Below are the code and all the weights of a small trained network. Each question names an input and a target symbol and asks about switching units off, where a switched-off unit gives its printed mean instead of its output.

import numpy as np


def w(rows, s, z=0):
    codes = np.array(rows[::2]) - 128.0
    scale = np.full(codes.shape[1], s)
    scale[-1] = z or s
    return codes * scale


def norm(h):
    return h / np.sqrt((h * h).mean(-1, keepdims=True) + 1e-5)


def f(y):
    return np.maximum(y, 0)


def softmax(a):
    e = np.exp(a - a.max(-1, keepdims=True))
    return e / e.sum(-1, keepdims=True)


def log_softmax(a):
    a = a - a.max(-1, keepdims=True)
    return a - np.log(np.exp(a).sum(-1, keepdims=True))


def net(x, mask):
    ids = ['ΔΘαβγζημξτ'.index(c) for c in x.split()]
    T = len(ids)
    res = E[ids] + P[:T]
    r = norm(res)
    for j in range(2):
        rows = slice(3 * j, 3 * j + 3)
        q, k, v = (r @ M[0][rows].T for M in (Q, K, V))
        z = softmax(np.where(np.tri(T) > 0, q @ k.T / 3**0.5, -1e9)) @ v
        o = O[0][rows]
        res = res + np.where(mask[j], z, o[:, -1]) @ o[:, :-1]
    y = f(norm(res) @ A[0][:, :-1].T + A[0][:, -1])
    res = res + np.where(mask[2:26], y, B[0][:, -1]) @ B[0][:, :-1]
    return log_softmax(norm(res)[-1] @ U[:, :-1].T + U[:, -1])


Q, K, V, O, A, B = {}, {}, {}, {}, {}, {}
E = w([
[182,130,155],'Δ',
[148,92,163],'Θ',
[235,145,155],'α',
[166,172,135],'β',
[184,165,143],'γ',
[133,97,197],'ζ',
[155,92,157],'η',
[174,114,152],'μ',
[236,187,111],'ξ',
[7,158,210],'τ',
],0.014)
P = w([
[145,84,159],'0',
[185,251,168],'1',
[134,108,105],'2',
[178,183,155],'3',
[119,117,77],'4',
[213,108,221],'5',
],0.018)
Q[0] = w([
[110,114,67],'head 0',
[200,103,239],'head 0',
[147,210,221],'head 0',
[116,102,7],'head 1',
[120,194,154],'head 1',
[65,62,115],'head 1',
],0.013)
K[0] = w([
[154,151,210],'head 0',
[74,145,50],'head 0',
[113,50,7],'head 0',
[86,113,239],'head 1',
[177,112,92],'head 1',
[130,181,170],'head 1',
],0.017)
V[0] = w([
[236,214,164],'head 0',
[165,58,121],'head 0',
[139,133,121],'head 0',
[140,255,159],'head 1',
[79,159,161],'head 1',
[222,142,178],'head 1',
],0.014)
O[0] = w([
[144,91,217,235],'head 0',
[112,251,163,175],'head 0',
[163,142,138,135],'head 0',
[9,72,95,122],'head 1',
[65,105,175,81],'head 1',
[204,15,124,254],'head 1',
],0.012)
A[0] = w([
[115,161,162,133],'neuron 0',
[102,136,103,37],'neuron 1',
[20,125,136,124],'neuron 2',
[110,103,148,8],'neuron 3',
[104,52,60,195],'neuron 4',
[106,254,84,81],'neuron 5',
[25,140,124,120],'neuron 6',
[33,168,152,108],'neuron 7',
[173,165,156,8],'neuron 8',
[146,67,38,150],'neuron 9',
[126,108,20,19],'neuron 10',
[102,105,22,109],'neuron 11',
[137,117,140,145],'neuron 12',
[205,118,114,126],'neuron 13',
[96,192,79,155],'neuron 14',
[130,228,69,153],'neuron 15',
[83,160,206,138],'neuron 16',
[133,107,156,153],'neuron 17',
[109,174,55,40],'neuron 18',
[50,169,91,98],'neuron 19',
[151,221,88,120],'neuron 20',
[84,76,146,24],'neuron 21',
[156,192,75,95],'neuron 22',
[185,64,142,164],'neuron 23',
],0.016,0.015)
B[0] = w([
[163,112,113,140],'neuron 0',
[86,148,115,128],'neuron 1',
[108,147,50,138],'neuron 2',
[169,26,20,128],'neuron 3',
[200,168,122,177],'neuron 4',
[87,171,135,133],'neuron 5',
[99,151,63,135],'neuron 6',
[83,138,6,132],'neuron 7',
[177,146,30,128],'neuron 8',
[201,167,61,155],'neuron 9',
[222,141,56,128],'neuron 10',
[233,52,97,132],'neuron 11',
[109,120,100,165],'neuron 12',
[83,109,93,202],'neuron 13',
[58,144,84,132],'neuron 14',
[56,102,128,146],'neuron 15',
[182,77,43,144],'neuron 16',
[100,117,103,183],'neuron 17',
[122,114,97,128],'neuron 18',
[155,153,123,129],'neuron 19',
[52,130,166,147],'neuron 20',
[44,13,41,129],'neuron 21',
[80,76,114,135],'neuron 22',
[60,137,116,253],'neuron 23',
],0.016)
U = w([
[209,162,162,175],'Δ',
[85,166,161,234],'Θ',
[172,81,132,58],'α',
[63,81,126,10],'β',
[55,104,212,2],'γ',
[63,154,4,93],'ζ',
[95,172,138,221],'η',
[181,204,205,172],'μ',
[107,102,187,71],'ξ',
[191,139,54,116],'τ',
],0.02,0.0069)

Each question gives the input, a string of symbols that net reads in full, and the target symbol t.
The units are the heads (3 rows each of Q, K, V and O) and the neurons (one row each of A and B). Each row of codes is followed by its name. A weight is (code - 128) times the scale printed after its matrix; where a second scale follows, it is the last column's (O, A, B and U).
mask holds one flag per unit, heads first, then neurons. A switched-off unit (its flag False) gives its mean, the last column of its rows in O or B, instead of its output. The means were averaged over made-up inputs and are rounded, as every weight is.
A unit's drop is (log p(t) with every unit on - log p(t) with that unit switched off) / (log p(t) with every unit on - log p(t) with every unit switched off).
The circuit of an input: a set's keep is (log p(t) with only the set's units on - log p(t) with every unit switched off) / (log p(t) with every unit on - log p(t) with every unit switched off). Starting from the 12 units with the biggest drops (on a tie, the unit counted first), units are removed one at a time, each time the one whose removal leaves the highest keep (on an exact tie, the one counted first), for as long as the keep stays at least 0.8.
circuit, biggest first: the units of the circuit, biggest drop first
top k neurons: the k neurons with the biggest drops, biggest first
heads that matter: for each layer, one digit per head in row order, 1 if its drop is at least 0.15 and else 0, layers parted by /
drop of u: that unit's drop, to one decimal
input Δ ξ ζ α, target ζ: circuit, biggest first -> head 0; neuron 4
input β μ η Θ μ β, target μ: heads that matter -> 01
input γ ξ Δ ξ, target Δ: heads that matter -> 11
input μ α Δ μ β β, target β: circuit, biggest first -> head 1; head 0; neuron 9
input γ τ Δ α ζ Δ, target ζ: heads that matter -> 10
input α μ α ζ ζ Θ, target ζ: circuit, biggest first -> head 0
input ξ Δ ζ β η ξ, target η: circuit, biggest first -> head 0; head 1; neuron 15; neuron 20
input η τ β Θ β ξ, target β: circuit, biggest first -> head 1; neuron 9
input ξ η μ τ μ μ, target μ: circuit, biggest first -> head 1; head 0; neuron 20
input ζ ζ τ μ Θ ζ, target Θ: circuit, biggest first -> head 0; head 1; neuron 15; neuron 20
input γ ξ μ γ τ η, target τ: circuit, biggest first -> head 0; neuron 4
input μ τ μ Θ, target μ: circuit, biggest first -> head 1; head 0
input η μ η, target α: top 2 neurons -> neuron 4; neuron 9
input τ μ ζ Δ Δ η, target Δ: circuit, biggest first -> head 1
input Δ τ ξ β τ α, target τ: drop of head 0 -> 1.5
input η τ Δ τ, target Δ: drop of head 1 -> 0.1
input η μ μ ζ, target μ: drop of head 0 -> 0.2
input Δ μ μ α Δ, target α: drop of head 0 -> 1.0
